B, the same points and some others measured another way; then each row and its match in B:
B:
0: [ -76 -130 -117   20 -366  130  -43   47 -127  271 -139   81  105  153
   83  305  194 -317  -70  -52]
1: [  18   16  -57  132 -186  119    9  -22  -54 -144   63  -94 -159  219
   17  -18   57    1  -24   74]
2: [  74  -22 -116  172 -197  281   82 -284 -260  408   73   -4  280  148
  188   -7   61 -553 -129  -84]
3: [  85   -4  108 -264  223 -116  132   37 -137  -57 -217 -142  -31 -113
  -75 -138  -46   70  115  176]
4: [-135 -307  175 -237  153 -215   77  282  -66 -176  -97   99  100 -167
 -206  -88  -38  306  201   15]
5: [ -69 -238  267 -183  124 -262   95  138   60 -223  -16    9  -12 -282
 -265  -47 -117  466  368 -129]
6: [-100 -123   32 -253   63 -101  149  236   14 -118  -28  -21 -179 -132
 -198   -2  129  293  250   35]
7: [ -41 -196  227  -71   33 -165   16   30  177 -351  -91 -106  -84 -221
 -178   20 -192  515  327  -17]
8: [ 122  -55  163 -292  260 -108  291  -91  -46   89 -161  -37  118 -389
  -63  -56 -305  147  408   80]
9: [ 252   78  147 -404  399  -32  364  -62  -30   79 -262  -99    9 -486
  -15  -88 -379  168  522  197]
10: [-142 -338  141 -101   27 -213  131  316 -123 -228  -25  335  181  -44
 -128  -13 -274  308  235  115]
11: [ 239  211   29    2   52  167  154 -397   69   19  -35 -393 -189 -139
   50  -84 -119   12  209   50]
12: [ 281  248  -24  -42    5  150  263 -326   24   48 -119 -225 -182 -123
  123   35 -306  -13  298  223]
13: [-284   -9 -300   18 -682   72 -137   31  158  140   -4 -240 -496  341
 -131  476  778  -95 -172 -137]
14: [  87  -85   84 -358  263   17   57  283 -257  113 -304   -3  125 -158
  -16  -89   95 -140   80   72]
15: [ 282   76  135  139  152  174  145 -208 -132 -104   67  -76  103  -70
  117 -244 -412   -9  212   50]
16: [ -47 -151  -12    8  -80  104   65  107  -56  -57   18   71   44   11
   -1   18  -26   52  116   35]
17: [-121 -118 -173  176 -421  171  -98  130 -150   31    8  102  -13  381
   77  172  248 -241 -210   27]
18: [ 242  -22  355 -297  378 -200  106  125 -174  -76 -203  -53   74 -351
 -137 -171 -219  166  364 -108]
19: [-135 -207   21   22 -151  -35  -15  135 -100  -81   59   54   16  133
 -103   -8  160   47  -22  -64]
20: [ -57   -6  -60 -153  -60  -12  140   42   32  -33    2 -139 -248  -23
 -127   29  193  145  143   57]
21: [ -98 -256   45  -42  -13  -23   90   59 -129    4  -60  127  238  -16
  -13  -23 -111   13   62   76]
22: [ 111  304 -122   91 -404   38   14 -130   78 -136    5 -313 -615  302
  -43  213  230   42   31   81]
23: [ -44   96 -293   59 -410  236   86 -157   -2  197  -40 -143 -221  252
  112  245  256 -260  -90  164]
24: [  -7 -114  117 -104 -163 -115  -91  227 -136   54 -136   46  -27   25
 -119  179  201  -51   74 -211]
25: [   7 -123   87 -201   60  -64   71   11  -56   55 -237  -71   84 -162
  -42   49  -35   33  140   57]
26: [ 117  132   14 -190  139   61  117  -30  -46  -19  -76 -300 -237  -79
  -68 -124  164   29  115   56]
27: [ -92 -178   77  -14 -120  -82    4  209  -86 -128   53   94  -35   62
 -136   27   89  138  108 -107]
28: [ -16 -217  108  -91   42  -61  142   61 -145   55  -79  168  257 -123
  -22   -9 -208   16  191   28]
29: [ -22 -242  160  -98  119  -35   37   35   -2 -134 -148  -16  182 -193
  -50  -58 -194  205  184   43]
30: [ 444  351  211  -85  270   78   75 -274  -16 -170 -140 -497 -306 -178
    4 -225 -169   86  251   13]
31: [ 102  -46  104 -190  129 -105  207   62 -187   11 -153   87   88  -95
  -15  -44 -242   21  213  166]
32: [ 207   69  175   52   83  -38  104  -27 -199 -137  106  -19  -31   32
  -44 -205 -189   39  158  -58]
33: [-187 -174   -3  -46 -330 -157 -143  331  -99  -97  -74   62 -173  258
 -173  214  385   43  -89  -98]
34: [  96   23   36 -299  314   67  175   67  -61  -48 -150 -223 -100 -216
  -61 -211   48   99  181  160]
35: [ 154   -5  242 -339  357 -144   32  248 -147 -206 -273 -152  -84 -197
 -139 -192  -14  186  186   69]
36: [ -64 -175  136 -267   -3 -267   77  418  -34 -269 -242  184 -116  -84
 -171  156 -126  380  297  159]
37: [-399 -356 -162  112 -447   23 -168  163   20  -61   39   23  -22  317
 -108  192  473   14 -256  -48]
38: [ 181  155   46  -81  -21   65   33   47   -2 -150 -115 -202 -315  -12
  -30   35   26  106  188   45]
39: [-202  -64 -227   -3 -144  211  -15 -414  287  -78 -165 -581 -213   64
   10    1  312  100 -195  305]
40: [ 283  200   76  102  -29  132   61  -70  -99 -140   12 -132 -188   69
   58  -65 -172  -11  167   15]
41: [  97   60  109  -47   56  -60   77   -1  -66 -198   50 -176 -214   23
 -127 -156   27  169  131  -16]
42: [  84   79  -24   -6 -176   78  -49  140 -161    1  -34  -79 -202  194
  -21   66  254 -150  -27  -77]
43: [ 346  212   79  136   60  238  101 -243  -99  -70   18 -194  -75   -9
  139 -155 -278  -92  171   35]
44: [  59   71 -141   11 -107  151  150 -210 -104  105  -88 -137  -36  136
  120   -3  -23 -201  -45  258]
45: [ -34 -182  137 -180  123 -162   73  204 -158 -121 -146   78   97  -51
 -102  -79  -84  134  106  100]
46: [ -24    5 -126   72 -178  147   45   31  -78  -77   56  -71 -158  235
   19  -17  149  -53  -58  117]
47: [  65 -215  379 -309  393 -235  134  123  -72  -28  -15  -34  167 -491
 -269 -216  -97  308  434 -311]
48: [  33 -158  276 -329  289 -196   75  202   14 -162 -182  -74  -11 -383
 -221  -77  -72  371  384  -89]
49: [-294  -77 -364   30 -438  238  -60  -74   57  175   32 -283 -260  334
  -27  176  720 -221 -318   35]
50: [ -25  158 -200  -37 -271   99   47  -90   26   -4  -42 -302 -423  239
  -29  116  368  -64  -84  145]
51: [ -72 -209  122   65   67  -16    0  -89  -47 -183   75 -116  122    1
  -89 -227  -26  147   -2  -29]
52: [ 243   69  202 -105  108  -38  -24   62 -222    4 -181  -98    3  -57
  -15  -61  -37 -113  109 -111]
53: [  -1  -31  -82  119 -317  147 -137   71 -182   73  -73  -22  -20  308
   69  136  253 -300 -190  -51]
54: [ -47   -3 -290   86 -410  302   23 -126 -104  309 -137  -38   22  264
  208  271  208 -447 -178  156]
55: [  53 -195  262 -212  215 -198  133  257 -104 -168 -125  167  124 -265
 -135  -61 -300  299  383   -8]
56: [ -38  -58  -68   15  -58   95   45   78  -63 -207  -41  -63 -101  162
   12  -73   20   76  -30  233]
57: [ 204  295 -144  481 -587  242  -11 -382  -92   68  285 -153 -302  483
  143  148   72 -331 -105 -142]
58: [-204 -195 -163   63 -320  146 -133  172 -186  138    5   28   46  328
    0   94  485 -310 -294  -79]
59: [-161 -221   10   30 -123  -25  -47   69 -108  -67   29  -17   68  154
  -85  -49  194    1 -122  -31]
60: [   2   75 -120 -313  -86   65   55  -44  -38  333 -280 -305 -185  -70
  -42  189  457 -247   -6    4]
61: [-150 -218   75 -133 -193 -242   19  230  -66  -62 -124  143  -21   40
 -160  200   67  148  117  -17]
62: [-108  -51 -172   64 -480   68 -119   46 -154  214 -116   -6  -74  357
   38  305  399 -366 -242  -40]
63: [ 234   41  254 -126  317 -118  189   77 -210 -197    5    2    1 -139
  -85 -295 -314  166  289   34]
64: [ -53  -82  -73  124 -286   54  -93  116 -212  -53  -68   58    3  374
   52   69  143 -203 -222   96]
65: [ -28  -66   72  120 -252 -141  129   -4  123 -349  103   68 -228   64
 -111  132 -285  434  301   90]
66: [ 170   35  220 -686  564 -251  359  210  -47  -27 -391 -123 -118 -574
 -194 -118 -202  348  558  234]
67: [  90  143  -68 -232  -55  -19  219  -49  -28  129 -141 -150 -264  -65
  -42  126   82  -10  208  131]
68: [ -18  -63    6   68  -50   84  -79    6 -128 -144  -22 -159  -30  208
   -8 -144  166  -60 -174   53]
69: [ 309  147  284 -275  500 -117  258   14 -112 -245  -65 -194 -151 -319
 -128 -369 -312  313  418   94]
70: [ -32 -125  115   14   15  -64   48   -9   20 -265   38  -99  -67  -18
 -121 -112  -73  278  130   22]
71: [-124   15 -217  136 -472   99  -40  181 -115  -44  122   45 -305  464
  -25  181  382 -135 -162   27]

[ -39  -44  -30   40   22   54  109 -198  132 -119  -85  173 -112   61
 -187   54 -172   26  -26  -79   67   79  278 -140  -26   93  -32   92]
17
[ 185 -160  247 -163  -62  246 -116  352 -242  119 -226 -253  -76 -217
  118  226  135 -181 -313  293  128  164  -67   44   28  -87 -115   12]
15
[  -9   80 -148  -95  163  101   97 -148  270 -184  -19  136 -110  -13
 -221 -222   23   28   95 -312  -22   43  181 -152   62   43  -48 -167]
69
[  98  -92  170  258 -139  183  -45 -215 -157  -85 -103 -139 -101  -87
  -75  302  -54  -36 -292  394  353  127  164 -134  -58   -3  -86  126]
10
[-129 -100  159 -256  144   95  -51    5  107   31 -138  111 -123  -19
 -147  -83  -28  -81   28 -355  -53  -23  -14 -146  -45    7   16 -130]
41
[ 132  -97   29 -280  190  -30  220   12  -98  187  -23  -15  201  -11
  -65   -3   21 -207  148 -129 -161   21   85  143   17 -142 -189  -80]
59
[ 173  232 -487   51  134 -153  483  -95  195 -450   -6  339  -54  135
 -133   -8 -278  145   24  -20  -29  174  462   87   59  129  -69  159]
14
[ 154  -49   28   39  -52  283   41  159 -201   61  -76 -159  -31 -190
   54  266  -24  -60 -256  444   80  226  104  112   32   -8 -242  164]
68
[ 339   40   84  129   31  -54   58  111 -306 -235  -68 -219  -33 -172
   78  260   75   37 -322  407  346   -6  -68   39  -56 -124   56  -78]
31
[ -97   79  337   23  192  129 -178   50 -528  -64 -210  -83  -64  -89
  250  347 -240 -219 -361  337  114   90 -448  155 -309  -26 -105   98]
36
[ 401  178 -216   50  215  -93  237  171 -180 -261   59 -144   86 -172
   92   61  118   95 -110  285  109   -4  -23  194   25 -115  -48 -173]
54
[-107 -168   12  -62   54   90  106 -167  141  127  -37  176  -15   46
 -207   44 -163    1  108 -155  -85   18  278  -92  -18   66  -93   87]
37
[  36 -159   55 -243  224  -70  208  -84  -96  276   -2   54  251   44
  -78   31  -66 -187  232 -168 -222  -51   80  144  -51 -112 -170  -39]
29
[ 145  100 -154 -255  328 -336  220  430  -11 -314 -113  240  -92   -7
  100   -1 -141  199  -38 -204  -83 -166 -113  140  -95   24  260 -133]
60
[ 250    2   10 -273  231 -281  303   94 -172  -78  -29   16  143    0
  -47   40    3  -84   40 -140   -2 -105   -6  134  -28 -186   27 -164]
0
[ 224  -62   70  168 -195  270  -56   37  -47 -160 -149 -200 -190 -179
  -50  217  105    1 -367  403  359  212  215 -148   75   11  -74   71]
63
[-307 -301  491 -342  174   97 -155  -41 -138  411 -110   63    4  -29
 -145   92 -133 -192   77 -364 -139 -158 -205  -95 -187  -80  -21  -75]
7
[ 176    5  160   48   -2  202   -1   57 -354  -11  -97 -234   -2 -179
   81  286    0 -159 -310  439  193  174  -63  102  -39  -96 -204   73]
33
[ 236  100   -2  -58  234  -86  142  180 -309 -119  -20 -105   81 -133
  129  150   -8  -21 -136  219   48  -27 -172  210  -88 -116  -42  -98]
3
[  51 -134  153 -252   53    7   85 -147  140    6  -75   19  -42   -6
 -306 -124  108 -120   71 -385   78  -37  178 -226   70 -113   11 -206]
32
[ 324  141 -221  223   79   -2   66  166    7 -406  -32  -84 -132 -173
   75   78  107  253 -232  325  256    7   66   -7   13   38  103 -120]
9
[   1 -191 -140   97  -36   94  123 -221  298   46  -63  177  -16   88
 -197   18  -91   64  135  -55  -26   69  485 -138   42  140  -66  119]
48
[ -26 -197   97   22  -94  179  -38 -109  122   41 -186   55 -115   20
 -129  105  -53  -65  -72   12   95  122  286 -175    0   87  -51  109]
27
[ 110   51 -148  200    9  347  -71   40   32 -121 -107  -94 -106 -141
   96   80   46    5 -185  370   79  246  130   17   30  127 -191   75]
46
[  21 -231  219 -435  138   34  109  157 -125  352  -86  -26  135  -58
  -92   49   13 -236   98 -222 -187  -11    4   94    8 -154 -150  -64]
51
[  32   16  160  109  205  295 -292  -34 -116   12   -5 -279  -41 -271
   67  -36  254  -16  -95  146  127  -65 -319  -70  -86  -58  -66 -325]
22
[ 160    2 -255  157   48  247  -38  246  100 -103 -168  -20  -81 -105
  216   71   38   69 -122  368  -34  212  165  104   29  186 -115   97]
26
[ 402  -26   19 -110   34   10  234  127 -299   28  -23 -262  168 -150
   23  176  143 -178 -140  311  121  122   85  182   83 -214 -206  -45]
52
[ 183  -99   22   68 -119  225   53    1  -15  -17  -77 -133  -76 -132
 -102  161   64  -25 -188  269  188  174  267  -76   90  -11 -144   75]
19
[ 254   67   -5   13   10  197  122   87 -268  -54  -31 -213   22 -191
   38  213   32 -115 -249  413  139  213   51  143   45  -99 -255   61]
4
[-191   52 -126  115  146  178   33 -297  210 -126  -15  237 -123   41
 -170  -49 -214   76   64 -129  -54   69  188 -120  -68  170 -103   56]
56
[ 327 -144   72    2  -59   37  131   74 -215   69 -111 -198  118  -80
   43  247   91 -152 -151  355  156  121  175   89   35 -117 -137   61]
24
[  80   -2   14 -106  242  156 -118  270  -79   26 -101 -106  -11 -180
  170  -17  128  -28  -48   72  -87   -4 -218  110  -57   -4  -54 -182]
13
[ 236  -26   30  143   -2   61  108  -16 -250  -54  -58 -146   48 -100
   44  279  -28  -41 -211  425  198  104   92   94  -38  -60 -126   89]
45
